Each row has two labels, one from each of two sets.
[ -2   2  -3 -10   1   7  10  -6   8  11   1  -3  -2  -4  -2  -2 -14   0
   0   2  -6 -15   4  -6   3  -5   7   1  -1   4   6  19  -3  12  -7   1
  -7  -9   6   1 -13  -9  -4  12   1  10   0  -2  -5  -2   8  -4  -4   5
  -4 -13 -13  -3   5   7  13   8 -14   0]	<46>/B
[ -8  15 -23  -5 -10   4   3  -8  19  -3   6  -4  -6  -8  -9  -1  -4   1
  -7   9  -2 -28  22   1   8 -47  14  10 -11  -4  13  12   2  14  -3   9
  -7   4   7  12 -27 -25   7  30 -12  12   1 -11  -7  -7  25   3 -20  24
  -2   6   9 -14 -15  16  23  10 -18   2]	<52>/B
[ -7  12  -7 -13   9  15  12 -14  11  15   6 -14   2  -5  -8  -6 -12  -3
 -12  14  -3 -33  12  -3  15 -13  10   1   5  -7  11  -2  -4   7 -16   4
  -6   1  15  -2 -18 -21   0  14  -5   6  10  -1 -14  -2  15 -12 -17  21
 -15  -7   4  -1   3  17  21  14 -15  15]	<46>/B
[  1  22  -6 -10  -5  14  10 -10  23  10   7 -12  -3  -1 -12  -5 -25  -6
  -9  11  -9 -36  15   5  17 -29  20  10   0  -6  40  22  -7  14 -15  12
  -9   2  21   7 -24 -24  11  21 -10  17  22  -2 -16  -2  28  -7 -14  32
 -28   2  10  -8  -8  29  20  10 -20  28]	<46>/B
[-21  12   1 -10   4   5   6 -11   5  16  -1 -12  -1  13  -6  -4 -12   0
  -5   1   1 -27   4   1  14  -9  13   1   6  -4   9   7  -5   6   2  10
  -3   3  18  -1 -16 -13  -2  11   1   5   4  -2 -14   1  13 -12 -10  19
 -17  -2  -2  -9  -9  20  22  13 -16  12]	<46>/B
[ -8  17  -8  -8   1   2  10  -7  15   4   2 -10   3  -7 -11  -7  -2  -6
  -9  16  -6 -29  14   4  10 -30  18   5   2  -2  10   4  -3  13 -16   7
  -4   3   9   5 -19 -11   2  18  -3   7   5  -5  -9  -8  18 -12 -11  21
 -22  -2  -3  -1   1  20  18   8 -18  20]	<46>/B
[ -4   3  -7   8  -1  14   3  -3   9   4   0  -1  -8   3  -5  -9  -9   0
 -10   5 -13  -5  -1  -9   2   4  -7  -4  -1  -7   3  11  -3 -10  -7   3
   6  -1  -6  -3 -13  -4  -9   4  -4  -6   6   2   7   1  10  -8  -7   3
   1 -10  -4   8   5   1  11   6  -5  -1]	<46>/B
[  7   5  -4  -3  -4   1   0  -4   2   1  20  -2 -15  -3   0  -2   2   4
  -2   5   1  10  -2  -8   1   5   4  -3  -9  15   3  13   4  11  -6   8
  -3  -9   5   3 -11  -4 -10   1  -1   0   6   7   4  -1  -8   5  -1  -4
   0 -24 -12   4  10  -4  14  13  -9  -5]	<46>/B
[-14  16 -12   0   0  12   7 -10  17   7  -4  -7  -5 -14 -17  -9 -13  -1
  -5  17  10 -27   4   4  18 -25  26   2  -2 -10  15   9  -1  10 -18  12
  -8   7  18   6 -32  -9   8  24  -8   9  11  -4 -20  -7  20 -15 -12  23
 -17  -3  10  -3  -8  20  13  18 -18  10]	<46>/B
[ -5  13  -9  -6   5   9   6  -7  14   8   3 -14   2 -14 -14  -5 -16   0
  -5  13  -5 -24   6   0  13 -22  14   3   0   0  12  11  -4   6 -13   4
  -1   3  10  10 -27 -16   4  23  -6  10   9   3 -12   1  12 -12 -11  16
 -13 -12   1   1  -2  15  22   4 -12   7]	<46>/B
[  0  15 -15  -6  -5   4  -2  -2   5   0   0   1  -8  -9  -5  -1  -8  -4
  -2  10  -2 -14   7   3  12 -20   6   0  -2   2   2   5   2   7  -9  10
  -3  -4   4   2 -19 -13   4  15  -9   8   8  -2  -4  -3  19   0  -9  15
  -8  -8   3  -3  -1  11  15  14  -9  13]	<46>/B
[-13  18 -12  -4  -1  13   8  -9   8  14   4  -8  -6  -3  -7   0 -15  -1
  -6  10  -5 -24  15  16  11 -19   5   6   0  -1  13  19  -2   8 -10   9
  -9  -2  14  -5 -24 -10   4  17  -6   5  10  -1 -24  -1  21  -6 -16  20
 -18   0   0  -7  -4  22  22  18 -15  11]	<46>/B
[  5  -5 -11   5  -8  -1   4  -6  -6   5  -7  -2  -8  -7  -9   1   2   2
   3  -5  13   4  -6  -5  -8   2  -1  -3 -12   2   0  -2  10   5   2   1
  -6   6  -7   0  -1  -3  -7   3   0  -7   0  -3   6  -1  -1   8  11 -17
   8  -4 -10  -8   6 -21   1   6  -7 -20]	<52>/B
[-12  10 -12  -8  -2  10  -1 -10  11  10   5  -6  -5  -5 -16   0 -16   3
  -3   8   0 -24  11  -4  10 -19  18   8  -2  -1   8  16  -5  12 -12   7
  -9  -2  12 -15 -29 -20  -3  16  -7  15   6   1 -11  -2  21  -8 -15  17
 -15  -8   7  -7  -5  10  22  11  -4  10]	<46>/B
[ -5   2 -15  -1  -4   3   2  -9   9   8  -3   6  -4   2  -6  -4 -12  -2
  -4   3   5  -5  11 -10   0 -17   0  17 -11   0   9   7   1  10 -10  -2
  -7  -5 -11  11 -18 -20  -6  14  -3   3   0  -9   5  -2  12   2  -7  -4
   5  -8  -3  -2 -10  -6  10  10  -8 -13]	<52>/B
[ -6  10  -3  -6   0   1   6  -4  12   8   3  -6  -3  -8  -9  -9 -10  -1
  -4  10  -7 -23   9   0  12 -19  13   2  -4  -1  13  11  -3   7 -14  13
  -4   2  12   4 -23 -15   9  16  -3  11   6  -6  -8  -4  19  -9  -9  23
 -12  -8   5   0  -6  18  16  16 -11  13]	<46>/B
[ -1   6  -2  -2   2   4   5   0   5   6   9  -6   0  -6  -8  -5 -10  -4
  -3  13  -2  -7   4   0   8  -6  11  -4  -1  -2   9   4   0   3 -13   9
   1   6   8  10 -29  -5  -5   9 -11   2  11 -14 -10  -8  13  -6  -7   8
 -11  -6   6   1   1   9  10  14  -9  12]	<46>/B
[  3 -10  -4   6  -2   3   1  -4   5   1  -2   4  -4   3   5   3  -4   1
   3  -4   6   3  -1 -14  -2  -2  -9  -3 -12  -4   5   2   3   4  -6   1
  -5  -2  -8   1  -4  -4  -7   7 -10  -2   5  -3   3   1  -2   8  -3 -10
   9 -14 -14  -4  -9 -13   4   2  -7 -20]	<52>/B
[ -8  10 -10  -4  -3  18   5 -10  10   4   9  17  -7   4  -2   5 -21  -2
 -11  -4  -5 -23  12  -2  10 -19  14   7   2  -3   7  16  -2   3 -10   7
 -10  -2  15   0 -23 -24   7  16  -4  15  11   4 -12   1  17  -7  -9  18
  -5  -1  -3  -4  -5  14  20  10  -9   9]	<46>/B
[ -7   3  -5  -3  -2   9   5  -2   3  10   0 -10  -8   6  -3  -2 -11  -1
  -5   2   2  -9  10 -14   5  -1  -1   4  -2   0   4  26  -7   5  -6   7
  -7  -2   3  -3 -17 -15  -1   2  -1   3   9   1   4   0  14  -6  -5   1
 -14 -10  -6  -2   8   9  13  14  -8   1]	<46>/B
[  9  10  -7  -2  -1   7   2  -7   1  25   5  -5  -4  -4  -6  -2  -8   3
   0  -1  -9  -7   3  -9   5 -11  14   1  -6   4   7  14 -12  13 -17   8
  -9  -4   3   3 -20 -10  -5  11   1   5   5  -6   5   7  15  -2  -9  10
   4 -17  -9  -4   4   8  17  15  -8   4]	<46>/B
[ -1  -3   4   2  -1 -20  14  -5  -1  10  13   2  -6  -7  -5   1 -16  -3
  -5   0   1   6 -11 -14   8  13  -3  -2   0   0   7   2  -4   0  -9  -5
  -6   3   2  -5 -15 -11   0   4  -1   0   9   9 -18  13  -3 -18 -10 -10
  -4 -11   8   0  12   5   7   6 -10  -7]	<46>/B
